Look-ups in named tables: a row name and a column name give one cell, copied from the table.

nasomol.csv
,senaram,lof,duz,lin,poduv
rariga,199,158,160,178,75
gov,176,109,76,168,133
gopum,162,116,89,167,126
gil,98,166,134,104,127
birol,189,86,96,182,167
gadeg,107,196,181,82,93
gagusad,92,184,148,97,124
rok,206,104,108,189,130
zas,93,177,145,90,121
seki,173,124,107,168,127
nuvo,92,165,140,102,128
reme,92,178,156,94,118
selel,181,94,54,176,162
tugufel,196,112,111,185,131

zas, senaram => 93
rariga, senaram => 199
rariga, lin => 178
nuvo, senaram => 92
gopum, senaram => 162
birol, lin => 182
gil, lin => 104
gov, lin => 168
gadeg, poduv => 93
seki, lof => 124
rok, lin => 189
tugufel, duz => 111
gil, lof => 166
seki, poduv => 127
nuvo, lof => 165

fuzo
         moz  kelur  ripozal
zav      272    112      701
fal      476   -394     -398
nogef     48    374     -192
rad      -64    564      131
mezi     840   -278     -506
let      435   -381      -15
pul      452    706     -140
tep     -355    487      568
zegek    656    701     -463
riz     -587    450     -125
zufipo   686   -768      559
lefima   103     31      809

let, ripozal => -15
nogef, kelur => 374
zav, kelur => 112
fal, kelur => -394
tep, moz => -355
fal, ripozal => -398
let, kelur => -381
rad, kelur => 564
nogef, moz => 48
nogef, ripozal => -192
pul, kelur => 706
tep, kelur => 487
rad, moz => -64
pul, moz => 452
tep, ripozal => 568
mezi, kelur => -278
pul, ripozal => -140
zufipo, ripozal => 559
zegek, ripozal => -463
Row with the largest ripozal: lefima

med:
fields: seka, suz, nosi, pabo, nepusak, kot, tos
vuv: [154, 110, 113, 174, 29, 94, 164]
muk: [74, 113, 158, 122, 29, 163, 112]
soz: [74, 156, 149, 119, 29, 149, 157]
rinod: [127, 198, 137, 111, 29, 145, 168]
saneni: [116, 85, 95, 164, 29, 119, 114]

saneni, seka -> 116
vuv, nosi -> 113
saneni, tos -> 114
saneni, pabo -> 164
rinod, nosi -> 137
rinod, seka -> 127
vuv, tos -> 164
soz, pabo -> 119
muk, tos -> 112
rinod, suz -> 198
muk, suz -> 113
Row with the largest suz: rinod

lugova =
	zum	vofadem	golabif
larefef	7016	1677	3370
falu	4135	2148	6869
zani	6844	8565	8905

vofadem of larefef is 1677
golabif of larefef is 3370
golabif of falu is 6869
zum of falu is 4135
golabif of zani is 8905
vofadem of falu is 2148
zum of zani is 6844
zum of larefef is 7016
vofadem of zani is 8565
Row with the largest vofadem: zani

bove:
,mit,geragil,palok,beg,feb,zuvo,foselo
lunuv,180,82,189,191,72,102,209
basenem,179,106,190,158,110,116,183
bofu,52,166,184,231,171,142,166
nit,191,117,171,160,129,118,172
tiluk,139,188,103,98,166,195,95
karuz,198,114,179,165,119,123,175
pul,199,112,187,160,118,102,186
dol,193,203,68,75,182,238,65
dalodul,47,154,184,237,170,136,170
tepubob,180,83,200,182,85,101,202
zev,124,183,117,124,184,192,122
foledif,185,99,190,158,98,108,197
fugufam,124,185,117,117,183,183,115

What is the mit of basenem in bove? 179
What is the beg of basenem in bove? 158
What is the foselo of tepubob in bove? 202
What is the geragil of nit in bove? 117
What is the palok of lunuv in bove? 189
What is the beg of pul in bove? 160
What is the zuvo of tepubob in bove? 101
What is the zuvo of karuz in bove? 123
What is the mit of dalodul in bove? 47

tev:
,fumare,fim,lekesa,bam,tumud,fotis,tebek,sutu,giburil
kas,-2246,-985,-985,-5052,-3188,-4656,-432,-4995,-3336
fulagu,-3871,-2603,-3227,-3133,-1380,-5171,-1839,-3931,-2257
vamu,3542,-5219,-6173,-1363,-3294,6538,-5546,3187,-3033
pumu,-4101,-2613,-3356,-3331,-1339,-5122,-1746,-3950,-2182
gupine,-833,-1060,255,-3568,-6227,-995,-1506,-3330,-4600
ket,-3779,-2682,-3446,-3444,-1277,-5294,-1952,-4005,-2214
mora,-123,-728,645,-3413,-7017,-68,-1651,-2741,-4948
gelakiv,-2188,-1122,-1017,-4495,-3487,-4708,-391,-4977,-3395

fumare of pumu is -4101
fotis of mora is -68
fotis of gupine is -995
tebek of ket is -1952
fotis of fulagu is -5171
fumare of ket is -3779
Row with the largest giburil: pumu

Table rifara
	rar	vefiru	sak	zam
vetegav	38	55	24	58
gepok	39	53	24	58
defo	89	82	68	30
rir	48	25	67	90
robuz	84	87	60	23
lumar	61	34	79	77
zopova	90	86	65	25
sig	42	24	56	90
tanubiv	85	87	61	25
teg	86	87	61	23
pape	88	82	66	32

What is the zam of lumar in rifara? 77
What is the sak of robuz in rifara? 60
What is the zam of vetegav in rifara? 58
What is the rar of zopova in rifara? 90
What is the sak of zopova in rifara? 65
What is the rar of teg in rifara? 86
What is the zam of tanubiv in rifara? 25
What is the vefiru of pape in rifara? 82
What is the zam of sig in rifara? 90
What is the rar of tanubiv in rifara? 85
What is the sak of tanubiv in rifara? 61
What is the vefiru of lumar in rifara? 34
What is the vefiru of zopova in rifara? 86
What is the vefiru of defo in rifara? 82
What is the vefiru of sig in rifara? 24

katis =
|  | mot | legemub | rok | ror |
|---|---|---|---|---|
| vabonan | 23.4 | 27.1 | 3.3 | 61.4 |
| momis | 8.9 | 93.6 | 91.4 | 46.8 |
| bev | 20.1 | 34.2 | 12.9 | 61.7 |
| biga | 50.6 | 43.0 | 54.0 | 14.7 |
| salovi | 52.8 | 55.2 | 70.0 | 5.6 |
| fazun | 41.8 | 62.4 | 72.4 | 16.9 |
| tava | 16.3 | 69.3 | 65.1 | 48.7 |
| kom | 13.7 | 76.1 | 72.2 | 49.0 |
| fibise | 59.1 | 18.4 | 24.5 | 16.5 |
| kis | 2.3 | 98.3 | 92.3 | 54.6 |
| kig | 30.5 | 33.3 | 22.8 | 47.4 |

ror of kis is 54.6
ror of kig is 47.4
ror of vabonan is 61.4
rok of fibise is 24.5
ror of salovi is 5.6
rok of kig is 22.8
rok of biga is 54.0
legemub of kom is 76.1
legemub of bev is 34.2
mot of momis is 8.9
rok of kom is 72.2
legemub of fibise is 18.4
mot of vabonan is 23.4

lise
          gim   mez  karize   mig  buzuna  donidig  kevora  kedado   ges
totinu   6226  5282    6128  6734    2050     6589    4313    5515  6210
ruvar    6668  6478    6305  6199    4887     7902    3582    4736  6279
zimuro   5896  6442    6526  8173    4835     9827    4657    4570  5126
tenubug  6944  6819    6259  6241    5338     7885    3368    4793  6295
kiz      5617  5343    6347  8050    2377     8284    5063    5190  5382
nulagir  5599  5241    6325  8053    2129     8122    5102    5257  5398
fiv      6825  6146    6132  6211    3769     6826    3599    5256  6442
felavuv  5541  5700    6443  8734    3064     9236    5246    5028  4951
pemeri   7012  6680    6206  5929    5049     7410    3256    4897  6502
boz      7055  6500    6131  5927    4492     6937    3291    5120  6567
von      6535  6874    6435  6839    5751     9030    3764    4470  5838

buzuna of boz: 4492
ges of totinu: 6210
ges of ruvar: 6279
mig of tenubug: 6241
karize of fiv: 6132
donidig of totinu: 6589
kedado of fiv: 5256
gim of boz: 7055
buzuna of pemeri: 5049
gim of ruvar: 6668
gim of pemeri: 7012
donidig of ruvar: 7902
donidig of fiv: 6826
kevora of pemeri: 3256
buzuna of felavuv: 3064
karize of von: 6435

defod:
         sar  pefakol   pab  lamivid   nin  kazove  gukekem  romuf  gobapep  zini
ganavi   0.0      0.3  -0.3      0.6   0.2     1.0      0.1    0.1     -0.5   0.5
gem      0.0      0.5   0.0      0.7   0.7     0.5      0.4   -0.1     -0.4   0.9
pevu    -0.2      0.5   0.2      0.7   0.6    -0.2      0.3   -0.3     -0.2   0.9
boveb   -0.2      0.1  -0.3      0.5  -0.4     0.4     -0.2    0.3     -0.2  -0.1
vosam   -0.2      0.2  -0.3      0.5  -0.3     0.7     -0.1    0.3     -0.4   0.0
tutedi  -0.4      0.1  -0.1      0.5  -0.4    -0.1     -0.2    0.2      0.0  -0.2
resa    -0.4      0.4   0.3      0.6   0.3    -0.5      0.2   -0.3      0.0   0.6

vosam, pefakol => 0.2
gem, kazove => 0.5
gem, romuf => -0.1
vosam, romuf => 0.3
pevu, zini => 0.9
pevu, sar => -0.2
gem, gukekem => 0.4
vosam, lamivid => 0.5
tutedi, gobapep => 0.0
boveb, lamivid => 0.5
resa, lamivid => 0.6
boveb, kazove => 0.4
resa, gukekem => 0.2

dogobe =
|  | guda | lipo | bipog | div | pimi | liva |
|---|---|---|---|---|---|---|
| desafu | 224 | 239 | 156 | 24 | 129 | 22 |
| kitul | 120 | 84 | 170 | 185 | 181 | 173 |
| notil | 130 | 94 | 176 | 175 | 184 | 161 |
| buva | 194 | 148 | 218 | 119 | 212 | 96 |
| liteb | 54 | 35 | 119 | 235 | 144 | 236 |

guda of kitul: 120
bipog of notil: 176
bipog of liteb: 119
pimi of desafu: 129
pimi of notil: 184
liva of notil: 161
guda of liteb: 54
liva of kitul: 173
bipog of desafu: 156
pimi of liteb: 144
Row with the largest pimi: buva

sopef.csv
,gugu,meve,zab,kupat,bug,tibovuz,denif,raletez,muzuta
met,50,69,70,45,237,188,218,207,228
riv,51,68,122,202,248,181,214,223,231
zon,56,53,69,43,69,123,217,208,229
luba,53,72,100,199,253,184,217,223,229
pevena,48,92,229,203,252,183,202,225,226
vigi,52,68,68,42,219,190,217,207,226
zan,58,57,57,59,57,60,57,50,196
balit,52,69,76,191,252,182,218,218,227
vilamud,38,229,231,203,237,188,204,221,227
fel,56,69,69,50,245,183,216,209,229
maru,55,52,55,58,54,58,59,52,143
dakek,53,55,66,42,61,75,216,207,230
katuni,53,69,71,84,252,182,216,212,225

What is the tibovuz of zan in sopef? 60
What is the kupat of balit in sopef? 191
What is the zab of vilamud in sopef? 231
What is the denif of dakek in sopef? 216
What is the raletez of katuni in sopef? 212
What is the kupat of luba in sopef? 199
What is the gugu of luba in sopef? 53
What is the denif of maru in sopef? 59
What is the raletez of pevena in sopef? 225
What is the zab of zan in sopef? 57
What is the tibovuz of vigi in sopef? 190

